Below are the code and all the weights of a small trained network. Each question names an input and a class and asks about switching units off, where a switched-off unit gives its printed mean instead of its output.

import numpy as np


def w(rows, s, z=0):
    codes = np.array(rows[::2]) - 128.0
    scale = np.full(codes.shape[1], s)
    scale[-1] = z or s
    return codes * scale


def f(y):
    return np.maximum(y, 0)


def log_softmax(a):
    a = a - a.max(-1, keepdims=True)
    return a - np.log(np.exp(a).sum(-1, keepdims=True))


def net(x, mask):
    res = np.array(x, float).reshape(1, 6) / 4 @ E
    y = f(res @ A[0][:, :-1].T + A[0][:, -1])
    res = res + np.where(mask, y, B[0][:, -1]) @ B[0][:, :-1]
    return log_softmax(res[-1] @ U[:, :-1].T + U[:, -1])


A, B = {}, {}
E = w([
[132,128,127,124],'x0',
[46,83,255,90],'x1',
[58,122,77,27],'x2',
[141,115,132,121],'x3',
[136,124,131,122],'x4',
[202,61,144,77],'x5',
],0.0084)
A[0] = w([
[227,112,188,190,150],'n0',
[187,42,112,70,221],'n1',
[166,136,155,201,90],'n2',
[156,106,130,93,154],'n3',
[129,185,129,44,218],'n4',
[72,73,195,161,119],'n5',
[144,51,169,121,190],'n6',
[104,112,69,33,109],'n7',
[155,188,54,122,118],'n8',
[176,108,146,98,166],'n9',
[76,158,215,83,98],'n10',
[175,122,161,157,130],'n11',
[132,152,191,101,253],'n12',
[189,168,73,146,164],'n13',
[141,115,148,195,119],'n14',
[112,154,2,71,130],'n15',
[169,146,69,186,144],'n16',
[116,145,214,118,143],'n17',
[81,135,126,164,236],'n18',
],0.0091,0.0056)
B[0] = w([
[58,128,178,129,241],'n0',
[103,210,147,138,254],'n1',
[110,75,213,153,187],'n2',
[81,179,105,152,175],'n3',
[148,151,232,193,226],'n4',
[212,98,103,94,210],'n5',
[154,155,114,79,215],'n6',
[37,90,210,171,212],'n7',
[163,84,187,110,222],'n8',
[113,190,94,138,186],'n9',
[193,78,137,74,212],'n10',
[51,131,146,158,178],'n11',
[183,155,152,107,241],'n12',
[170,100,171,3,247],'n13',
[82,123,201,195,179],'n14',
[153,94,203,123,249],'n15',
[160,112,134,70,239],'n16',
[200,128,82,75,203],'n17',
[192,197,181,84,236],'n18',
],0.0067,0.0063)
U = w([
[131,158,135,113,210],'0',
[141,173,124,112,192],'1',
[179,16,110,75,31],'2',
[112,147,131,120,205],'3',
[41,30,180,159,64],'4',
[117,220,117,118,149],'5',
[112,133,37,146,74],'6',
[44,104,3,178,2],'7',
],0.012,0.0046)

Each question gives the input, the list of numbers given to net, and the class t.
The units are the neurons (one row each of A and B). Each row of codes is followed by its name. A weight is (code - 128) times the scale printed after its matrix; where a second scale follows, it is the last column's (A, B and U).
mask holds one flag per neuron, in row order. A switched-off neuron (its flag False) gives its mean, the last column of its row in B, instead of its output. The means were averaged over made-up inputs and are rounded, as every weight is.
A unit's drop is (log p(t) with every unit on - log p(t) with that unit switched off) / (log p(t) with every unit on - log p(t) with every unit switched off).
The circuit of an input: a set's keep is (log p(t) with only the set's units on - log p(t) with every unit switched off) / (log p(t) with every unit on - log p(t) with every unit switched off). Starting from the 12 units with the biggest drops (on a tie, the unit counted first), units are removed one at a time, each time the one whose removal leaves the highest keep (on an exact tie, the one counted first), for as long as the keep stays at least 0.8.
units of the circuit, in order: the units of the circuit, biggest drop first
unit that matters most: the unit with the biggest drop
k most important neurons: the k neurons with the biggest drops, biggest first
drop when u is switched off: that unit's drop, to one decimal
input [2,6,3,4,3,8], class 5: unit that matters most -> n1
input [-7,-8,-3,3,0,2], class 2: 3 most important neurons -> [n13 n16 n8]
input [3,-7,-6,-4,-6,3], class 2: 3 most important neurons -> [n13 n16 n8]
input [-6,8,4,2,-5,-4], class 2: units of the circuit, in order -> [n10 n5]
input [-2,-7,-6,6,5,-5], class 2: 4 most important neurons -> [n13 n16 n1 n8]
input [3,8,1,4,2,-5], class 2: 2 most important neurons -> [n10 n5]
input [1,0,-7,-5,-6,2], class 4: units of the circuit, in order -> [n0 n2]
input [6,-7,-5,2,-6,-3], class 2: 4 most important neurons -> [n13 n16 n1 n8]
input [6,-7,-8,4,1,-1], class 4: units of the circuit, in order -> [n0 n2 n14]
input [-8,6,8,8,-6,6], class 1: units of the circuit, in order -> [n1 n6]
input [3,1,-7,-5,-5,3], class 4: 4 most important neurons -> [n0 n2 n14 n11]
input [2,-8,-8,-3,0,-8], class 2: 2 most important neurons -> [n13 n16]
input [4,5,2,-5,3,-3], class 2: 3 most important neurons -> [n10 n1 n5]
input [5,-1,6,0,-2,5], class 4: units of the circuit, in order -> [n7]
input [-4,8,3,-5,-2,-2], class 2: 2 most important neurons -> [n10 n5]
input [-4,-5,8,7,5,-3], class 4: 2 most important neurons -> [n7 n15]
input [-2,1,4,4,1,8], class 5: drop when n1 is switched off -> 0.2
input [3,2,-1,4,4,7], class 5: drop when n7 is switched off -> 0.0
input [0,6,3,1,2,7], class 5: drop when n1 is switched off -> 0.5
input [-1,6,4,-4,1,-5], class 2: unit that matters most -> n10
